Below is a small trained network, with its code and all its weights. Each question gives an input and a target symbol and asks what happens when units are switched off, that is, made to give their printed mean instead of their output.

import numpy as np


def w(rows, s, z=0):
    codes = np.array(rows[::2]) - 128.0
    scale = np.full(codes.shape[1], s)
    scale[-1] = z or s
    return codes * scale


def f(y):
    return np.maximum(y, 0)


def softmax(a):
    e = np.exp(a - a.max(-1, keepdims=True))
    return e / e.sum(-1, keepdims=True)


def log_softmax(a):
    a = a - a.max(-1, keepdims=True)
    return a - np.log(np.exp(a).sum(-1, keepdims=True))


def net(x, mask):
    ids = ['Ψαβδεζηθλμξστφ'.index(c) for c in x.split()]
    T = len(ids)
    res = E[ids] + P[:T]
    u = 0
    for l in range(2):
        r = res
        for j in range(2):
            rows = slice(2 * j, 2 * j + 2)
            q, k, v = (r @ M[l][rows].T for M in (Q, K, V))
            z = softmax(np.where(np.tri(T) > 0, q @ k.T / 2**0.5, -1e9)) @ v
            o = O[l][rows]
            res = res + np.where(mask[u + j], z, o[:, -1]) @ o[:, :-1]
        u += 2
        y = f(res @ A[l][:, :-1].T + A[l][:, -1])
        res = res + np.where(mask[u : u + 4], y, B[l][:, -1]) @ B[l][:, :-1]
        u += 4
    return log_softmax(res[-1] @ U[:, :-1].T + U[:, -1])


Q, K, V, O, A, B = {}, {}, {}, {}, {}, {}
E = w([
[124,126,102,81,79,37,78,117,112,165,135],'Ψ',
[123,117,142,130,136,116,147,118,91,102,100],'α',
[139,164,124,89,110,62,107,77,58,129,92],'β',
[115,119,210,106,101,47,94,74,101,136,204],'δ',
[71,136,161,213,158,86,241,176,136,190,94],'ε',
[118,131,176,126,159,107,129,141,103,122,112],'ζ',
[128,107,127,127,146,110,95,174,169,171,117],'η',
[91,212,111,74,210,72,110,155,21,157,146],'θ',
[77,168,55,80,120,47,94,142,147,117,162],'λ',
[130,173,90,171,132,117,126,117,188,113,100],'μ',
[44,70,91,116,164,159,84,121,13,189,142],'ξ',
[96,32,83,99,163,109,131,104,135,134,72],'σ',
[98,76,165,96,247,142,145,137,143,96,108],'τ',
[109,149,52,211,183,144,109,103,120,114,157],'φ',
],0.015)
P = w([
[204,89,197,179,76,155,111,172,111,73,132],'0',
[223,134,98,109,143,66,172,224,106,156,130],'1',
[65,145,164,187,91,17,114,157,113,214,46],'2',
[166,96,152,178,152,138,33,113,125,35,114],'3',
[165,130,68,78,169,113,170,116,132,146,160],'4',
[39,134,116,141,156,33,104,80,148,228,60],'5',
[133,103,102,133,217,170,6,59,150,30,122],'6',
[141,131,20,40,222,154,149,52,168,159,183],'7',
[6,128,79,115,222,56,82,20,189,249,63],'8',
],0.012)
Q[0] = w([
[163,139,165,174,121,243,127,123,175,36,130],'0.h0',
[198,155,182,102,53,163,146,112,96,134,187],'0.h0',
[222,178,115,70,84,255,240,181,124,134,206],'0.h1',
[43,128,123,162,126,62,252,105,152,246,117],'0.h1',
],0.0092)
K[0] = w([
[102,108,178,145,79,65,207,100,117,181,195],'0.h0',
[193,136,206,224,108,110,99,172,85,84,142],'0.h0',
[177,135,206,212,38,111,211,255,114,141,116],'0.h1',
[114,74,83,207,200,215,175,153,187,109,90],'0.h1',
],0.009)
V[0] = w([
[184,125,157,124,124,125,73,120,129,143,145],'0.h0',
[118,127,78,100,111,143,89,152,118,77,79],'0.h0',
[65,92,120,145,128,75,113,179,200,90,255],'0.h1',
[104,97,142,141,185,151,110,132,97,161,173],'0.h1',
],0.0094)
O[0] = w([
[142,138,115,32,110,225,86,170,157,182,168,152],'0.h0',
[202,173,89,88,104,121,133,91,79,41,22,210],'0.h0',
[17,150,52,142,100,96,75,249,195,17,177,116],'0.h1',
[178,68,134,141,220,59,114,214,153,156,255,254],'0.h1',
],0.0071,0.0026)
A[0] = w([
[193,166,115,117,104,45,128,107,183,90,108,169],'0.n0',
[119,161,190,109,67,238,60,78,159,3,101,58],'0.n1',
[113,213,49,128,121,84,94,185,124,139,134,1],'0.n2',
[67,201,127,112,104,96,151,30,121,158,6,134],'0.n3',
],0.0072,0.003)
B[0] = w([
[161,113,121,156,158,96,117,159,63,145,159,210],'0.n0',
[148,188,149,114,101,152,2,125,126,129,35,171],'0.n1',
[123,112,198,143,121,133,149,70,102,104,133,196],'0.n2',
[97,106,159,128,101,132,99,146,207,156,236,255],'0.n3',
],0.0098,0.0072)
Q[1] = w([
[170,109,156,186,167,153,15,138,114,88,136],'1.h0',
[254,165,113,100,147,242,221,162,87,29,151],'1.h0',
[226,122,98,101,102,239,142,154,101,45,140],'1.h1',
[171,101,165,136,143,143,10,103,125,91,136],'1.h1',
],0.0095)
K[1] = w([
[137,33,74,74,83,34,63,52,99,112,169],'1.h0',
[152,111,210,145,2,102,181,254,66,152,108],'1.h0',
[127,120,175,130,38,139,121,237,3,179,157],'1.h1',
[87,114,81,33,160,75,23,41,35,140,190],'1.h1',
],0.0073)
V[1] = w([
[95,255,188,164,186,156,135,83,49,94,210],'1.h0',
[73,91,232,18,205,132,168,129,168,87,69],'1.h0',
[27,34,150,1,120,86,90,130,45,183,100],'1.h1',
[210,243,208,105,97,48,153,183,173,97,164],'1.h1',
],0.0069)
O[1] = w([
[128,254,243,129,204,238,182,98,120,93,97,199],'1.h0',
[122,73,166,45,125,49,111,80,206,57,62,30],'1.h0',
[103,110,162,53,126,164,133,218,36,156,122,253],'1.h1',
[130,159,148,58,252,59,126,89,213,98,136,195],'1.h1',
],0.0089,0.0037)
A[1] = w([
[135,96,139,42,134,126,194,158,60,144,126,157],'1.n0',
[67,146,159,76,150,71,140,103,214,192,123,4],'1.n1',
[192,143,169,142,123,149,138,149,111,1,63,97],'1.n2',
[111,74,149,182,113,118,87,134,160,56,63,117],'1.n3',
],0.0089,0.0027)
B[1] = w([
[159,157,96,212,125,120,123,96,183,99,146,253],'1.n0',
[171,112,87,99,105,196,137,135,100,74,86,254],'1.n1',
[141,160,93,70,51,125,250,159,116,171,164,178],'1.n2',
[133,126,192,192,62,65,161,120,142,97,114,173],'1.n3',
],0.011,0.0087)
U = w([
[177,120,140,133,89,127,196,68,88,184,90,65],'Ψ',
[82,190,95,109,98,104,156,163,112,112,104,93],'α',
[174,169,121,153,85,142,98,121,166,152,75,69],'β',
[162,56,199,113,118,158,181,117,151,111,198,65],'δ',
[150,95,179,99,124,150,180,146,158,177,135,125],'ε',
[185,87,142,147,113,203,144,182,67,107,118,81],'ζ',
[95,180,48,77,126,114,54,201,95,155,14,164],'η',
[174,148,224,122,171,173,103,77,112,163,19,137],'θ',
[41,148,187,99,161,132,89,213,163,55,168,108],'λ',
[160,128,43,130,116,183,165,80,228,63,225,108],'μ',
[190,130,68,87,249,43,183,153,95,179,131,254],'ξ',
[83,104,132,119,95,77,115,189,190,191,164,102],'σ',
[135,102,147,159,123,84,101,80,70,50,40,104],'τ',
[37,124,254,212,151,99,172,108,140,182,128,161],'φ',
],0.0061,0.006)

Each question gives the input, a string of symbols that net reads in full, and the target symbol t.
The units are the heads (2 rows each of Q, K, V and O) and the neurons (one row each of A and B). Each row of codes is followed by its name. A weight is (code - 128) times the scale printed after its matrix; where a second scale follows, it is the last column's (O, A, B and U).
mask holds one flag per unit, layer by layer, with each layer's heads first. A switched-off unit (its flag False) gives its mean, the last column of its rows in O or B, instead of its output. The means were averaged over made-up inputs and are rounded, as every weight is.
A unit's drop is (log p(t) with every unit on - log p(t) with that unit switched off) / (log p(t) with every unit on - log p(t) with every unit switched off).
The circuit of an input: a set's keep is (log p(t) with only the set's units on - log p(t) with every unit switched off) / (log p(t) with every unit on - log p(t) with every unit switched off). Starting from all 12 units, units are removed one at a time, each time the one whose removal leaves the highest keep (on an exact tie, the one counted first), for as long as the keep stays at least 0.8.
units of the circuit, in order: the units of the circuit, biggest drop first
unit that matters most: the unit with the biggest drop
k most important neurons: the k neurons with the biggest drops, biggest first
k most important neurons of layer l: the k neurons of layer l with the biggest drops, biggest first
which heads matter: for each layer, one digit per head in row order, 1 if its drop is at least 0.15 and else 0, layers parted by /
input μ θ μ η σ Ψ, target σ: unit that matters most => 1.h1
input σ Ψ δ μ, target λ: units of the circuit, in order => [1.h1 0.h1]
input β β Ψ α τ σ α σ μ, target σ: which heads matter => 00 / 11
input μ μ φ β τ β η, target θ: which heads matter => 01 / 00
input θ δ φ η, target λ: units of the circuit, in order => [0.h1 1.h1]
input η μ μ σ σ θ θ θ, target μ: which heads matter => 01 / 00
input ε τ μ μ α μ θ ε σ, target σ: which heads matter => 00 / 11
input δ α μ ξ δ θ ε, target φ: 3 most important neurons of layer 0 => [0.n3 0.n0 0.n1]
input ζ η μ, target μ: units of the circuit, in order => [0.n3 1.h1 1.n1]
input ζ φ ξ, target φ: which heads matter => 00 / 10
input σ α δ, target σ: which heads matter => 00 / 11
input λ ζ μ τ ξ σ μ, target τ: units of the circuit, in order => [1.h0 1.n3]
input φ τ Ψ φ ε α, target φ: which heads matter => 00 / 01
input β φ σ η φ μ, target φ: 2 most important neurons of layer 0 => [0.n0 0.n2]
input μ φ δ σ φ η φ, target τ: 3 most important neurons => [0.n3 1.n3 0.n1]
input Ψ α λ, target λ: 2 most important neurons of layer 0 => [0.n2 0.n3]
input α Ψ μ α, target η: which heads matter => 01 / 11
input δ α τ, target τ: units of the circuit, in order => [1.h0 1.n1 1.n3]
input α β μ θ τ ξ η μ δ, target μ: which heads matter => 00 / 01
input ε φ θ, target φ: most important neuron => [0.n2]
input ξ μ ε ε α ε μ μ δ, target μ: units of the circuit, in order => [1.h1 1.n1]
input σ μ β, target σ: 2 most important neurons => [0.n0 0.n3]
input α ξ λ, target ξ: units of the circuit, in order => [0.h1 1.h1]
input φ σ α σ τ η λ, target α: 2 most important neurons of layer 0 => [0.n2 0.n3]
input μ β β θ λ θ δ Ψ μ, target μ: units of the circuit, in order => [0.n3 1.n1]
input μ θ α μ, target ξ: which heads matter => 00 / 01
input β ξ τ μ φ η, target φ: most important neuron => [1.n1]
input Ψ β ξ η, target ζ: which heads matter => 01 / 01
input ξ α α μ λ μ δ, target λ: units of the circuit, in order => [0.h1]
input φ α μ, target φ: 3 most important neurons => [0.n0 0.n2 1.n1]
